Below is a small trained network, with its code and all its weights. Each question gives an input and a class and asks what happens when units are switched off, that is, made to give their printed mean instead of their output.

import numpy as np


def w(rows, s, z=0):
    codes = np.array(rows[::2]) - 128.0
    scale = np.full(codes.shape[1], s)
    scale[-1] = z or s
    return codes * scale


def f(y):
    return y / 2 * (1 + np.tanh(0.7978845608 * (y + 0.044715 * y**3)))


def log_softmax(a):
    a = a - a.max(-1, keepdims=True)
    return a - np.log(np.exp(a).sum(-1, keepdims=True))


def net(x, mask):
    res = np.array(x, float).reshape(1, 5) / 4 @ E
    y = f(res @ A[0][:, :-1].T + A[0][:, -1])
    res = res + np.where(mask, y, B[0][:, -1]) @ B[0][:, :-1]
    return log_softmax(res[-1] @ U[:, :-1].T + U[:, -1])


A, B = {}, {}
E = w([
[183,121,162,42,173,108],'x0',
[171,8,132,140,93,143],'x1',
[134,141,209,163,95,48],'x2',
[131,129,127,129,129,128],'x3',
[127,127,127,127,128,126],'x4',
],0.014)
A[0] = w([
[118,155,159,148,116,97,156],'N1',
[150,78,137,124,119,134,140],'N2',
[117,130,90,110,142,158,187],'N3',
[149,140,160,102,141,100,134],'N4',
[124,120,65,100,152,176,211],'N5',
[121,122,58,101,155,194,219],'N6',
[182,122,158,40,176,102,180],'N7',
[120,144,114,97,162,138,152],'N8',
[88,133,105,202,87,151,220],'N9',
[163,18,133,140,95,142,171],'N10',
[118,144,167,154,106,86,164],'N11',
[138,108,157,148,101,109,134],'N12',
[142,106,159,145,105,109,122],'N13',
[145,73,125,138,105,147,159],'N14',
[150,81,96,117,120,167,133],'N15',
[185,124,162,39,175,107,180],'N16',
[133,113,92,106,143,173,171],'N17',
[160,32,135,142,96,139,168],'N18',
[115,132,92,116,143,166,186],'N19',
[93,253,121,113,159,116,244],'N20',
[80,132,101,207,84,151,229],'N21',
[136,139,229,171,90,30,186],'N22',
[102,138,127,165,108,121,178],'N23',
[142,113,105,108,148,159,148],'N24',
[149,114,119,81,156,143,139],'N25',
[109,124,102,153,113,155,167],'N26',
[149,58,139,139,100,126,147],'N27',
],0.013,0.011)
B[0] = w([
[112,148,147,150,122,78,168],'N1',
[156,115,142,120,89,145,177],'N2',
[82,137,106,118,160,196,182],'N3',
[135,131,161,96,131,108,159],'N4',
[79,114,126,127,152,217,219],'N5',
[89,116,96,114,146,210,234],'N6',
[128,116,231,59,136,131,225],'N7',
[100,136,140,93,157,149,161],'N8',
[131,138,55,198,126,124,215],'N9',
[179,74,125,135,28,151,248],'N10',
[126,149,136,153,115,85,182],'N11',
[169,148,113,127,87,113,163],'N12',
[172,148,120,110,90,117,159],'N13',
[151,93,109,142,96,134,192],'N14',
[126,68,134,151,88,159,186],'N15',
[128,112,242,51,138,128,226],'N16',
[99,97,132,148,123,206,189],'N17',
[194,92,108,126,15,138,234],'N18',
[106,130,103,121,147,164,183],'N19',
[26,208,140,128,193,114,248],'N20',
[126,142,31,211,127,123,224],'N21',
[168,185,159,123,86,11,253],'N22',
[118,158,107,168,127,108,168],'N23',
[112,109,145,135,124,163,169],'N24',
[113,111,174,118,128,155,171],'N25',
[127,128,74,136,135,144,166],'N26',
[178,118,123,116,68,134,199],'N27',
],0.011,0.017)
U = w([
[59,193,17,184,230,182,251],'0',
[50,154,180,53,229,188,149],'1',
[128,33,31,214,93,194,148],'2',
[129,14,193,91,93,212,58],'3',
[73,213,110,250,147,15,221],'4',
[96,176,211,72,186,2,99],'5',
[208,128,56,211,52,43,71],'6',
[220,113,177,46,62,63,18],'7',
],0.0051,0.0016)

Each question gives the input, the list of numbers given to net, and the class t.
The units are the neurons (one row each of A and B). Each row of codes is followed by its name. A weight is (code - 128) times the scale printed after its matrix; where a second scale follows, it is the last column's (A, B and U).
mask holds one flag per neuron, in row order. A switched-off neuron (its flag False) gives its mean, the last column of its row in B, instead of its output. The means were averaged over made-up inputs and are rounded, as every weight is.
A unit's drop is (log p(t) with every unit on - log p(t) with that unit switched off) / (log p(t) with every unit on - log p(t) with every unit switched off).
The circuit of an input: a set's keep is (log p(t) with only the set's units on - log p(t) with every unit switched off) / (log p(t) with every unit on - log p(t) with every unit switched off). Starting from the 12 units with the biggest drops (on a tie, the unit counted first), units are removed one at a time, each time the one whose removal leaves the highest keep (on an exact tie, the one counted first), for as long as the keep stays at least 0.8.
units of the circuit, in order: the units of the circuit, biggest drop first
top k neurons: the k neurons with the biggest drops, biggest first
drop of u: that unit's drop, to one decimal
input [1,0,-3,-4,8], class 1: units of the circuit, in order => (N10 N18)
input [7,7,1,1,-2], class 7: units of the circuit, in order => (N6 N5)
input [0,8,0,3,-6], class 2: units of the circuit, in order => (N16)
input [1,-4,7,0,4], class 5: top 2 neurons => (N21 N9)
input [0,2,2,3,7], class 6: top 2 neurons => (N16 N7)
input [-2,0,-3,1,-5], class 0: top 2 neurons => (N10 N18)
input [0,-8,-4,8,-2], class 0: top 2 neurons => (N16 N7)
input [1,-3,4,6,-7], class 5: top 2 neurons => (N21 N9)
input [-3,0,8,5,8], class 4: top 2 neurons => (N10 N18)
input [-3,0,0,-1,-4], class 0: drop of N22 => 0.2
input [1,-1,7,7,8], class 5: drop of N21 => 0.1
input [2,1,2,-7,-8], class 7: drop of N20 => 0.3
